Below is a small trained network, with its code and all its weights. Each question gives an input and a class and asks what happens when units are switched off, that is, made to give their printed mean instead of their output.

import numpy as np


def w(rows, s, z=0):
    codes = np.array(rows[::2]) - 128.0
    scale = np.full(codes.shape[1], s)
    scale[-1] = z or s
    return codes * scale


def norm(h):
    return h / np.sqrt((h * h).mean(-1, keepdims=True) + 1e-5)


def f(y):
    return y / 2 * (1 + np.tanh(0.7978845608 * (y + 0.044715 * y**3)))


def log_softmax(a):
    a = a - a.max(-1, keepdims=True)
    return a - np.log(np.exp(a).sum(-1, keepdims=True))


def net(x, mask):
    res = np.array(x, float).reshape(1, 3) / 4 @ E
    u = 0
    for l in range(3):
        y = f(norm(res) @ A[l][:, :-1].T + A[l][:, -1])
        res = res + np.where(mask[u : u + 4], y, B[l][:, -1]) @ B[l][:, :-1]
        u += 4
    return log_softmax(norm(res)[-1] @ U[:, :-1].T + U[:, -1])


A, B = {}, {}
E = w([
[106,59,36,240,58],'x0',
[152,251,48,132,144],'x1',
[69,98,28,102,254],'x2',
],0.0087)
A[0] = w([
[116,6,99,149,95,14],'0.n1',
[147,91,112,192,36,161],'0.n2',
[102,112,85,101,198,14],'0.n3',
[131,196,104,202,19,5],'0.n4',
],0.016,0.0029)
B[0] = w([
[109,124,251,237,177,223],'0.n1',
[63,77,45,111,108,254],'0.n2',
[108,184,52,117,159,212],'0.n3',
[240,89,69,96,114,234],'0.n4',
],0.017,0.0092)
A[1] = w([
[153,120,210,255,99,203],'1.n1',
[135,227,233,23,24,177],'1.n2',
[24,23,203,242,119,9],'1.n3',
[45,134,176,107,101,250],'1.n4',
],0.011,0.0017)
B[1] = w([
[57,50,89,128,154,197],'1.n1',
[73,139,166,118,50,197],'1.n2',
[39,120,129,249,181,254],'1.n3',
[183,158,69,149,90,153],'1.n4',
],0.018,0.0079)
A[2] = w([
[133,178,89,54,226,185],'2.n1',
[108,160,219,92,40,5],'2.n2',
[250,145,154,119,196,2],'2.n3',
[198,143,55,149,121,71],'2.n4',
],0.014,0.0025)
B[2] = w([
[129,198,133,77,187,255],'2.n1',
[67,99,172,49,65,196],'2.n2',
[56,216,165,254,80,134],'2.n3',
[154,82,230,120,106,190],'2.n4',
],0.015,0.0089)
U = w([
[224,187,173,150,92,93],'0',
[47,57,134,223,162,210],'1',
[130,231,118,67,217,199],'2',
[250,41,61,129,88,156],'3',
[151,122,159,128,146,2],'4',
[57,131,211,67,39,180],'5',
[129,133,148,133,129,4],'6',
],0.015,0.0071)

Each question gives the input, the list of numbers given to net, and the class t.
The units are the neurons (one row each of A and B). Each row of codes is followed by its name. A weight is (code - 128) times the scale printed after its matrix; where a second scale follows, it is the last column's (A, B and U).
mask holds one flag per neuron, layer by layer. A switched-off neuron (its flag False) gives its mean, the last column of its row in B, instead of its output. The means were averaged over made-up inputs and are rounded, as every weight is.
A unit's drop is (log p(t) with every unit on - log p(t) with that unit switched off) / (log p(t) with every unit on - log p(t) with every unit switched off).
The circuit of an input: a set's keep is (log p(t) with only the set's units on - log p(t) with every unit switched off) / (log p(t) with every unit on - log p(t) with every unit switched off). Starting from all 12 units, units are removed one at a time, each time the one whose removal leaves the highest keep (on an exact tie, the one counted first), for as long as the keep stays at least 0.8.
units of the circuit, in order: the units of the circuit, biggest drop first
most important unit: the unit with the biggest drop
k most important neurons of layer l: the k neurons of layer l with the biggest drops, biggest first
drop of u: that unit's drop, to one decimal
input [3,5,2], class 0: 2 most important neurons of layer 0 : [0.n2, 0.n4]
input [3,6,2], class 0: 3 most important neurons of layer 1 : [1.n1, 1.n3, 1.n2]
input [-3,4,-8], class 3: units of the circuit, in order : [0.n4]
input [-5,-2,1], class 5: units of the circuit, in order : [0.n1, 0.n2, 0.n4, 1.n2]
input [2,7,2], class 0: units of the circuit, in order : [0.n2, 2.n4, 1.n3]
input [-2,5,-4], class 0: units of the circuit, in order : [0.n4, 0.n2]
input [-6,4,1], class 5: 2 most important neurons of layer 0 : [0.n2, 0.n4]
input [-2,-3,-3], class 5: 2 most important neurons of layer 0 : [0.n1, 0.n2]
input [-4,-5,0], class 5: 2 most important neurons of layer 0 : [0.n2, 0.n1]
input [1,6,-2], class 0: 2 most important neurons of layer 2 : [2.n3, 2.n4]
input [-4,0,-1], class 5: drop of 0.n1 : 1.5
input [3,0,-2], class 3: drop of 0.n4 : 0.9
input [-6,-5,-2], class 5: drop of 0.n1 : 2.1
input [2,0,-3], class 3: drop of 0.n4 : 0.5
input [8,7,8], class 2: most important unit : 1.n3
